Below are the code and all the weights of a small trained network. Each question names an input and a target symbol and asks about switching units off, where a switched-off unit gives its printed mean instead of its output.

import numpy as np


def w(rows, s, z=0):
    codes = np.array(rows[::2]) - 128.0
    scale = np.full(codes.shape[1], s)
    scale[-1] = z or s
    return codes * scale


def f(y):
    return np.maximum(y, 0)


def softmax(a):
    e = np.exp(a - a.max(-1, keepdims=True))
    return e / e.sum(-1, keepdims=True)


def log_softmax(a):
    a = a - a.max(-1, keepdims=True)
    return a - np.log(np.exp(a).sum(-1, keepdims=True))


def net(x, mask):
    ids = ['αγδεζηθμξπσφω'.index(c) for c in x.split()]
    T = len(ids)
    res = E[ids] + P[:T]
    u = 0
    for l in range(2):
        q, k, v = (res @ M[l].T for M in (Q, K, V))
        z = softmax(np.where(np.tri(T) > 0, q @ k.T / 2**0.5, -1e9)) @ v
        res = res + np.where(mask[u], z, O[l][:, -1]) @ O[l][:, :-1]
        u += 1
        y = f(res @ A[l][:, :-1].T + A[l][:, -1])
        res = res + np.where(mask[u : u + 16], y, B[l][:, -1]) @ B[l][:, :-1]
        u += 16
    return log_softmax(res[-1] @ U[:, :-1].T + U[:, -1])


Q, K, V, O, A, B = {}, {}, {}, {}, {}, {}
E = w([
[130,133,72,121,109],'α',
[140,134,98,133,120],'γ',
[255,78,112,140,156],'δ',
[150,173,31,201,161],'ε',
[175,100,158,97,131],'ζ',
[183,110,75,217,127],'η',
[105,201,110,130,183],'θ',
[124,113,141,174,104],'μ',
[126,136,136,129,119],'ξ',
[113,119,149,127,99],'π',
[141,112,176,157,114],'σ',
[99,125,160,176,102],'φ',
[131,123,144,193,106],'ω',
],0.021)
P = w([
[114,90,106,137,147],'0',
[128,143,132,146,105],'1',
[115,37,83,166,159],'2',
[156,159,125,129,75],'3',
[127,20,74,166,181],'4',
[178,172,123,119,42],'5',
[134,6,58,171,201],'6',
[196,184,135,118,47],'7',
],0.019)
Q[0] = w([
[100,156,184,95,10],'L0H1',
[9,151,163,5,119],'L0H1',
],0.011)
K[0] = w([
[106,85,138,170,251],'L0H1',
[73,69,118,109,147],'L0H1',
],0.018)
V[0] = w([
[254,104,175,237,142],'L0H1',
[119,229,10,154,107],'L0H1',
],0.0099)
O[0] = w([
[250,182,151,204,175,249],'L0H1',
[135,124,78,106,38,150],'L0H1',
],0.016,0.018)
A[0] = w([
[153,127,99,159,121,204],'L0N1',
[140,91,118,145,99,52],'L0N2',
[149,35,146,75,175,103],'L0N3',
[155,175,162,132,104,40],'L0N4',
[45,254,117,144,140,192],'L0N5',
[102,189,173,109,60,255],'L0N6',
[140,90,164,144,101,147],'L0N7',
[79,80,92,91,85,106],'L0N8',
[103,172,224,75,119,234],'L0N9',
[128,174,55,73,187,181],'L0N10',
[94,171,190,151,88,175],'L0N11',
[87,69,99,142,130,116],'L0N12',
[143,193,102,135,118,26],'L0N13',
[106,188,173,143,122,194],'L0N14',
[78,37,114,189,187,59],'L0N15',
[65,39,84,132,211,26],'L0N16',
],0.012,0.0061)
B[0] = w([
[106,104,107,160,122,251],'L0N1',
[118,164,122,123,67,148],'L0N2',
[75,155,83,120,121,140],'L0N3',
[114,149,112,67,94,207],'L0N4',
[211,91,55,26,127,134],'L0N5',
[161,166,190,79,219,145],'L0N6',
[81,82,96,103,142,158],'L0N7',
[159,91,113,179,119,140],'L0N8',
[223,101,114,106,78,135],'L0N9',
[150,13,154,137,108,138],'L0N10',
[145,61,171,25,207,143],'L0N11',
[140,146,101,99,61,137],'L0N12',
[104,155,155,71,93,193],'L0N13',
[147,46,117,87,99,165],'L0N14',
[107,163,46,70,203,155],'L0N15',
[26,226,102,2,49,136],'L0N16',
],0.009,0.026)
Q[1] = w([
[236,67,34,37,158],'L1H1',
[27,95,1,200,233],'L1H1',
],0.0059)
K[1] = w([
[216,202,86,65,118],'L1H1',
[65,128,255,135,108],'L1H1',
],0.0083)
V[1] = w([
[194,13,180,1,157],'L1H1',
[210,160,65,57,130],'L1H1',
],0.005)
O[1] = w([
[226,121,1,39,152,150],'L1H1',
[123,221,113,142,150,252],'L1H1',
],0.0081,0.018)
A[1] = w([
[140,5,125,144,148,217],'L1N1',
[190,44,158,210,90,139],'L1N2',
[194,82,160,117,95,86],'L1N3',
[134,194,114,83,45,115],'L1N4',
[95,156,130,76,177,40],'L1N5',
[155,120,132,219,182,88],'L1N6',
[100,151,207,125,121,101],'L1N7',
[90,44,81,211,124,177],'L1N8',
[58,88,100,91,99,10],'L1N9',
[33,183,115,54,109,161],'L1N10',
[179,233,171,149,112,72],'L1N11',
[97,153,127,80,67,10],'L1N12',
[111,144,81,66,104,137],'L1N13',
[71,77,142,82,173,85],'L1N14',
[113,171,104,109,210,77],'L1N15',
[155,197,84,182,94,74],'L1N16',
],0.012,0.014)
B[1] = w([
[103,108,32,154,143,155],'L1N1',
[99,155,129,113,215,189],'L1N2',
[42,147,113,132,128,166],'L1N3',
[166,100,159,151,185,205],'L1N4',
[124,251,121,211,100,135],'L1N5',
[178,131,157,106,58,199],'L1N6',
[129,53,151,190,130,138],'L1N7',
[128,164,87,59,137,159],'L1N8',
[176,181,117,252,130,135],'L1N9',
[171,104,162,64,125,151],'L1N10',
[75,129,105,121,78,254],'L1N11',
[143,151,44,206,71,139],'L1N12',
[101,116,189,119,79,176],'L1N13',
[72,69,94,141,112,130],'L1N14',
[75,58,202,196,93,172],'L1N15',
[98,100,162,105,169,238],'L1N16',
],0.011,0.034)
U = w([
[116,152,52,173,124,254],'α',
[24,93,148,205,134,92],'γ',
[212,179,79,136,182,81],'δ',
[123,250,92,99,96,230],'ε',
[105,104,131,170,37,87],'ζ',
[148,60,112,203,167,190],'η',
[25,54,82,118,89,75],'θ',
[119,60,165,53,146,154],'μ',
[79,93,139,105,255,8],'ξ',
[115,165,42,186,55,181],'π',
[188,125,88,127,88,105],'σ',
[232,171,150,196,172,151],'φ',
[52,118,49,80,86,102],'ω',
],0.009,0.0046)

Each question gives the input, a string of symbols that net reads in full, and the target symbol t.
The units are the heads (2 rows each of Q, K, V and O) and the neurons (one row each of A and B). Each row of codes is followed by its name. A weight is (code - 128) times the scale printed after its matrix; where a second scale follows, it is the last column's (O, A, B and U).
mask holds one flag per unit, layer by layer, with each layer's heads first. A switched-off unit (its flag False) gives its mean, the last column of its rows in O or B, instead of its output. The means were averaged over made-up inputs and are rounded, as every weight is.
A unit's drop is (log p(t) with every unit on - log p(t) with that unit switched off) / (log p(t) with every unit on - log p(t) with every unit switched off).
The circuit of an input: a set's keep is (log p(t) with only the set's units on - log p(t) with every unit switched off) / (log p(t) with every unit on - log p(t) with every unit switched off). Starting from the 12 units with the biggest drops (on a tie, the unit counted first), units are removed one at a time, each time the one whose removal leaves the highest keep (on an exact tie, the one counted first), for as long as the keep stays at least 0.8.
circuit, biggest first: the units of the circuit, biggest drop first
unit that matters most: the unit with the biggest drop
k most important neurons: the k neurons with the biggest drops, biggest first
k most important neurons of layer l: the k neurons of layer l with the biggest drops, biggest first
input δ δ γ, target φ: circuit, biggest first : L0H1
input ω π θ δ δ η ζ θ, target μ: circuit, biggest first : L0N5; L1N13; L1N4; L0N14
input σ γ θ, target ω: 2 most important neurons : L0N10; L0N4
input η σ δ σ δ σ η ε, target ζ: 2 most important neurons : L1N12; L1N11
input σ σ σ ε δ ξ σ, target μ: circuit, biggest first : L0H1; L1N10; L1N11; L0N16
input δ π ζ σ, target ε: 4 most important neurons : L1N4; L1N16; L1N15; L1N3
input ε ξ ε π α σ σ σ, target ζ: 2 most important neurons : L1N16; L1N2
input σ σ η π η α ξ, target π: circuit, biggest first : L0H1; L1N9
input σ η σ μ, target γ: circuit, biggest first : L1H1; L0H1
input α δ η θ δ η η, target ε: 4 most important neurons of layer 0 : L0N4; L0N10; L0N13; L0N2
input σ σ ε ω σ η ε, target ε: 3 most important neurons of layer 1 : L1N6; L1N8; L1N4
input σ η η δ ε σ, target ζ: 2 most important neurons : L0N15; L1N12
input ε α π δ σ δ, target ε: 2 most important neurons : L1N11; L1N15
input δ δ η ε, target ζ: circuit, biggest first : L0H1; L1N4; L1N13
input δ ω σ φ γ, target θ: circuit, biggest first : L0H1
input π σ σ σ θ μ ζ γ, target μ: circuit, biggest first : L0H1; L1N10
input σ η δ ξ ε, target μ: 3 most important neurons of layer 1 : L1N10; L1N11; L1N13
input σ ε σ α σ, target π: circuit, biggest first : L0H1; L1N9; L1N12
input σ ζ ω σ η σ, target γ: 2 most important neurons of layer 0 : L0N15; L0N13
input π η σ θ φ ζ, target μ: unit that matters most : L0N5
input ω δ η δ γ γ σ, target ω: circuit, biggest first : L0H1; L1N15
